Here is a tiny trained network, its code and every weight. The questions are about switching its units off for an input and a target symbol, where a switched-off unit gives its printed mean instead of its output.

import numpy as np


def w(rows, s, z=0):
    codes = np.array(rows[::2]) - 128.0
    scale = np.full(codes.shape[1], s)
    scale[-1] = z or s
    return codes * scale


def norm(h):
    return h / np.sqrt((h * h).mean(-1, keepdims=True) + 1e-5)


def f(y):
    return np.maximum(y, 0)


def softmax(a):
    e = np.exp(a - a.max(-1, keepdims=True))
    return e / e.sum(-1, keepdims=True)


def log_softmax(a):
    a = a - a.max(-1, keepdims=True)
    return a - np.log(np.exp(a).sum(-1, keepdims=True))


def net(x, mask):
    ids = ['ΘΛΞΨαδ'.index(c) for c in x.split()]
    T = len(ids)
    res = E[ids] + P[:T]
    q, k, v = (norm(res) @ M[0].T for M in (Q, K, V))
    z = softmax(np.where(np.tri(T) > 0, q @ k.T / 3**0.5, -1e9)) @ v
    res = res + np.where(mask[0], z, O[0][:, -1]) @ O[0][:, :-1]
    y = f(norm(res) @ A[0][:, :-1].T + A[0][:, -1])
    res = res + np.where(mask[1:9], y, B[0][:, -1]) @ B[0][:, :-1]
    return log_softmax(norm(res)[-1] @ U[:, :-1].T + U[:, -1])


Q, K, V, O, A, B = {}, {}, {}, {}, {}, {}
E = w([
[194,132,178,136,88,110,147,148],'Θ',
[156,78,73,84,150,144,51,157],'Λ',
[96,178,146,71,110,158,143,92],'Ξ',
[127,123,142,56,105,125,102,170],'Ψ',
[76,183,38,138,36,7,186,95],'α',
[177,160,112,152,121,138,115,39],'δ',
],0.018)
P = w([
[146,182,124,71,112,130,147,177],'0',
[101,123,187,179,76,162,60,5],'1',
[171,137,128,132,151,205,138,182],'2',
[87,133,239,90,148,113,150,66],'3',
[163,158,62,14,116,148,167,105],'4',
[151,90,171,140,222,100,124,94],'5',
],0.012)
Q[0] = w([
[50,134,243,238,159,120,9,172],'head 0',
[236,176,111,56,81,249,131,175],'head 0',
[120,103,111,86,109,76,121,140],'head 0',
],0.011)
K[0] = w([
[123,99,181,75,97,16,71,25],'head 0',
[162,251,19,128,108,92,133,191],'head 0',
[158,126,133,159,107,211,124,119],'head 0',
],0.012)
V[0] = w([
[5,82,110,121,132,125,139,141],'head 0',
[107,116,101,101,115,179,101,37],'head 0',
[104,128,187,96,175,174,137,127],'head 0',
],0.016)
O[0] = w([
[40,191,75,56,186,114,199,168,2],'head 0',
[26,16,126,176,191,98,131,83,198],'head 0',
[156,122,177,238,110,178,254,237,131],'head 0',
],0.0081,0.0096)
A[0] = w([
[160,65,134,103,194,175,95,164,154],'neuron 0',
[107,85,176,178,152,96,64,9,200],'neuron 1',
[174,153,56,184,77,183,142,192,118],'neuron 2',
[195,111,107,80,93,81,181,143,78],'neuron 3',
[129,111,200,152,79,31,132,76,254],'neuron 4',
[79,62,91,168,137,153,208,182,151],'neuron 5',
[150,66,178,33,103,156,150,145,96],'neuron 6',
[224,133,130,108,131,157,126,124,67],'neuron 7',
],0.011,0.0029)
B[0] = w([
[132,170,216,182,125,140,186,60,160],'neuron 0',
[57,117,166,174,106,126,126,210,251],'neuron 1',
[131,113,79,75,115,135,189,211,159],'neuron 2',
[96,158,119,94,199,174,111,152,152],'neuron 3',
[136,85,247,191,201,157,98,94,225],'neuron 4',
[204,64,127,62,135,113,96,49,162],'neuron 5',
[81,111,109,237,143,90,136,125,161],'neuron 6',
[66,160,86,108,179,56,148,107,160],'neuron 7',
],0.011,0.016)
U = w([
[76,104,159,173,86,173,58,127,188],'Θ',
[88,155,132,169,200,124,167,116,251],'Λ',
[159,53,128,128,141,168,230,142,1],'Ξ',
[217,182,144,109,98,153,91,160,88],'Ψ',
[108,169,93,26,131,111,50,108,75],'α',
[103,191,83,118,132,160,207,254,15],'δ',
],0.0097,0.0027)

Each question gives the input, a string of symbols that net reads in full, and the target symbol t.
The units are the heads (3 rows each of Q, K, V and O) and the neurons (one row each of A and B). Each row of codes is followed by its name. A weight is (code - 128) times the scale printed after its matrix; where a second scale follows, it is the last column's (O, A, B and U).
mask holds one flag per unit, heads first, then neurons. A switched-off unit (its flag False) gives its mean, the last column of its rows in O or B, instead of its output. The means were averaged over made-up inputs and are rounded, as every weight is.
A unit's drop is (log p(t) with every unit on - log p(t) with that unit switched off) / (log p(t) with every unit on - log p(t) with every unit switched off).
The circuit of an input: a set's keep is (log p(t) with only the set's units on - log p(t) with every unit switched off) / (log p(t) with every unit on - log p(t) with every unit switched off). Starting from all 9 units, units are removed one at a time, each time the one whose removal leaves the highest keep (on an exact tie, the one counted first), for as long as the keep stays at least 0.8.
circuit, biggest first: the units of the circuit, biggest drop first
k most important neurons: the k neurons with the biggest drops, biggest first
drop when u is switched off: that unit's drop, to one decimal
input Ψ Θ α, target δ: circuit, biggest first	(head 0; neuron 2)
input α δ Θ Θ α, target Ψ: circuit, biggest first	(head 0)
input Θ Θ Ξ α Ψ, target Ξ: circuit, biggest first	(head 0; neuron 5)
input Ψ Ψ Ξ α Θ, target Ξ: circuit, biggest first	(head 0; neuron 5; neuron 2)
input δ Ξ Ξ α Ξ, target Ξ: circuit, biggest first	(head 0; neuron 5)
input Ξ Ψ Ξ, target Ξ: circuit, biggest first	(head 0; neuron 5; neuron 4)
input Ξ Θ Θ, target Ξ: 4 most important neurons	(neuron 5; neuron 1; neuron 2; neuron 4)
input Ξ Ψ Ψ, target Ξ: 2 most important neurons	(neuron 5; neuron 1)
input Ξ Ψ α, target Ξ: 4 most important neurons	(neuron 5; neuron 1; neuron 2; neuron 7)
input α Ψ α α Ξ, target α: drop when head 0 is switched off	1.0
input Ψ Θ δ, target δ: drop when neuron 4 is switched off	0.1
input α Ψ α, target α: drop when neuron 6 is switched off	0.0
